Below are the code and all the weights of a small trained network. Each question names an input and a class and asks about switching units off, where a switched-off unit gives its printed mean instead of its output.

import numpy as np


def w(rows, s, z=0):
    codes = np.array(rows[::2]) - 128.0
    scale = np.full(codes.shape[1], s)
    scale[-1] = z or s
    return codes * scale


def norm(h):
    return h / np.sqrt((h * h).mean(-1, keepdims=True) + 1e-5)


def f(y):
    return y / 2 * (1 + np.tanh(0.7978845608 * (y + 0.044715 * y**3)))


def log_softmax(a):
    a = a - a.max(-1, keepdims=True)
    return a - np.log(np.exp(a).sum(-1, keepdims=True))


def net(x, mask):
    res = np.array(x, float).reshape(1, 2) / 4 @ E
    u = 0
    for l in range(2):
        y = f(norm(res) @ A[l][:, :-1].T + A[l][:, -1])
        res = res + np.where(mask[u : u + 15], y, B[l][:, -1]) @ B[l][:, :-1]
        u += 15
    return log_softmax(norm(res)[-1] @ U[:, :-1].T + U[:, -1])


A, B = {}, {}
E = w([
[10,98,117,104,245,112],'x0',
[106,161,69,72,95,71],'x1',
],0.012)
A[0] = w([
[93,177,141,172,211,110,80],'0.n1',
[129,112,170,178,131,93,112],'0.n2',
[126,97,121,166,132,139,142],'0.n3',
[114,163,154,146,128,210,61],'0.n4',
[96,147,192,152,97,95,22],'0.n5',
[40,191,58,96,139,142,253],'0.n6',
[144,86,158,111,133,43,25],'0.n7',
[165,135,146,182,184,254,20],'0.n8',
[156,72,174,190,157,150,34],'0.n9',
[93,93,192,143,185,124,181],'0.n10',
[157,136,159,191,157,72,87],'0.n11',
[180,146,118,185,158,122,57],'0.n12',
[197,33,111,128,132,170,90],'0.n13',
[182,91,122,152,72,215,117],'0.n14',
[26,163,113,121,82,137,105],'0.n15',
],0.0092,0.0058)
B[0] = w([
[140,110,130,238,103,68,167],'0.n1',
[17,62,103,49,105,89,136],'0.n2',
[102,145,61,73,156,84,145],'0.n3',
[141,79,175,71,141,75,134],'0.n4',
[3,140,165,53,179,205,106],'0.n5',
[181,74,96,145,113,137,255],'0.n6',
[55,235,109,75,116,106,108],'0.n7',
[154,53,237,113,194,118,188],'0.n8',
[153,85,162,63,254,83,167],'0.n9',
[156,65,78,204,6,98,219],'0.n10',
[90,157,157,18,87,71,126],'0.n11',
[105,96,221,88,116,11,129],'0.n12',
[78,171,53,175,110,108,158],'0.n13',
[171,140,9,176,40,180,226],'0.n14',
[94,140,182,172,31,118,153],'0.n15',
],0.0061,0.0071)
A[1] = w([
[91,164,63,21,59,138,111],'1.n1',
[145,136,142,202,169,188,166],'1.n2',
[74,130,91,144,153,155,57],'1.n3',
[29,166,88,190,158,195,67],'1.n4',
[94,75,127,144,148,154,113],'1.n5',
[121,129,23,144,75,55,153],'1.n6',
[184,164,178,96,109,168,115],'1.n7',
[79,96,129,173,207,181,79],'1.n8',
[78,146,82,179,170,181,9],'1.n9',
[165,118,215,175,183,253,234],'1.n10',
[67,126,53,93,110,107,96],'1.n11',
[89,121,94,152,161,155,2],'1.n12',
[189,143,89,125,132,175,159],'1.n13',
[100,159,59,76,81,116,112],'1.n14',
[62,41,115,146,173,139,23],'1.n15',
],0.012,0.0049)
B[1] = w([
[98,147,202,70,181,91,175],'1.n1',
[131,100,168,64,214,71,163],'1.n2',
[208,168,110,141,84,224,129],'1.n3',
[240,229,43,233,7,150,134],'1.n4',
[136,222,88,139,108,221,159],'1.n5',
[113,111,132,119,214,108,253],'1.n6',
[130,181,94,93,102,155,155],'1.n7',
[182,172,139,55,118,85,159],'1.n8',
[228,205,113,144,26,171,126],'1.n9',
[38,226,159,1,185,77,186],'1.n10',
[177,222,208,113,41,111,157],'1.n11',
[197,175,134,113,11,128,126],'1.n12',
[84,128,98,244,82,150,185],'1.n13',
[123,87,212,37,157,163,172],'1.n14',
[158,201,96,170,14,194,185],'1.n15',
],0.0086,0.012)
U = w([
[214,243,39,236,25,191,113],'0',
[81,145,208,57,210,58,185],'1',
[79,39,98,212,208,89,181],'2',
[42,62,117,94,52,245,2],'3',
],0.011,0.0074)

Each question gives the input, the list of numbers given to net, and the class t.
The units are the neurons (one row each of A and B). Each row of codes is followed by its name. A weight is (code - 128) times the scale printed after its matrix; where a second scale follows, it is the last column's (A, B and U).
mask holds one flag per neuron, layer by layer. A switched-off neuron (its flag False) gives its mean, the last column of its row in B, instead of its output. The means were averaged over made-up inputs and are rounded, as every weight is.
A unit's drop is (log p(t) with every unit on - log p(t) with that unit switched off) / (log p(t) with every unit on - log p(t) with every unit switched off).
The circuit of an input: a set's keep is (log p(t) with only the set's units on - log p(t) with every unit switched off) / (log p(t) with every unit on - log p(t) with every unit switched off). Starting from the 12 units with the biggest drops (on a tie, the unit counted first), units are removed one at a time, each time the one whose removal leaves the highest keep (on an exact tie, the one counted first), for as long as the keep stays at least 0.8.
circuit, biggest first: the units of the circuit, biggest drop first
unit that matters most: the unit with the biggest drop
k most important neurons of layer l: the k neurons of layer l with the biggest drops, biggest first
drop when u is switched off: that unit's drop, to one decimal
input [2,-3], class 2: circuit, biggest first => (0.n10)
input [3,3], class 2: circuit, biggest first => (0.n6, 1.n10)
input [-7,-8], class 1: 3 most important neurons of layer 0 => (0.n10, 0.n8, 0.n6)
input [-1,-3], class 2: 3 most important neurons of layer 0 => (0.n14, 0.n13, 0.n3)
input [3,-1], class 2: 2 most important neurons of layer 0 => (0.n10, 0.n1)
input [-3,3], class 2: 3 most important neurons of layer 0 => (0.n8, 0.n2, 0.n11)
input [-5,6], class 1: 2 most important neurons of layer 0 => (0.n10, 0.n8)
input [4,-2], class 0: 2 most important neurons of layer 1 => (1.n15, 1.n5)
input [-3,4], class 1: 3 most important neurons of layer 0 => (0.n8, 0.n10, 0.n1)
input [3,0], class 2: 3 most important neurons of layer 0 => (0.n10, 0.n6, 0.n1)
input [-3,-2], class 2: 2 most important neurons of layer 0 => (0.n14, 0.n13)
input [7,-6], class 0: drop when 1.n15 is switched off => 0.3
input [-7,8], class 1: drop when 1.n15 is switched off => 0.7
input [-5,7], class 1: unit that matters most => 1.n1
input [-2,-5], class 1: drop when 1.n10 is switched off => 0.4
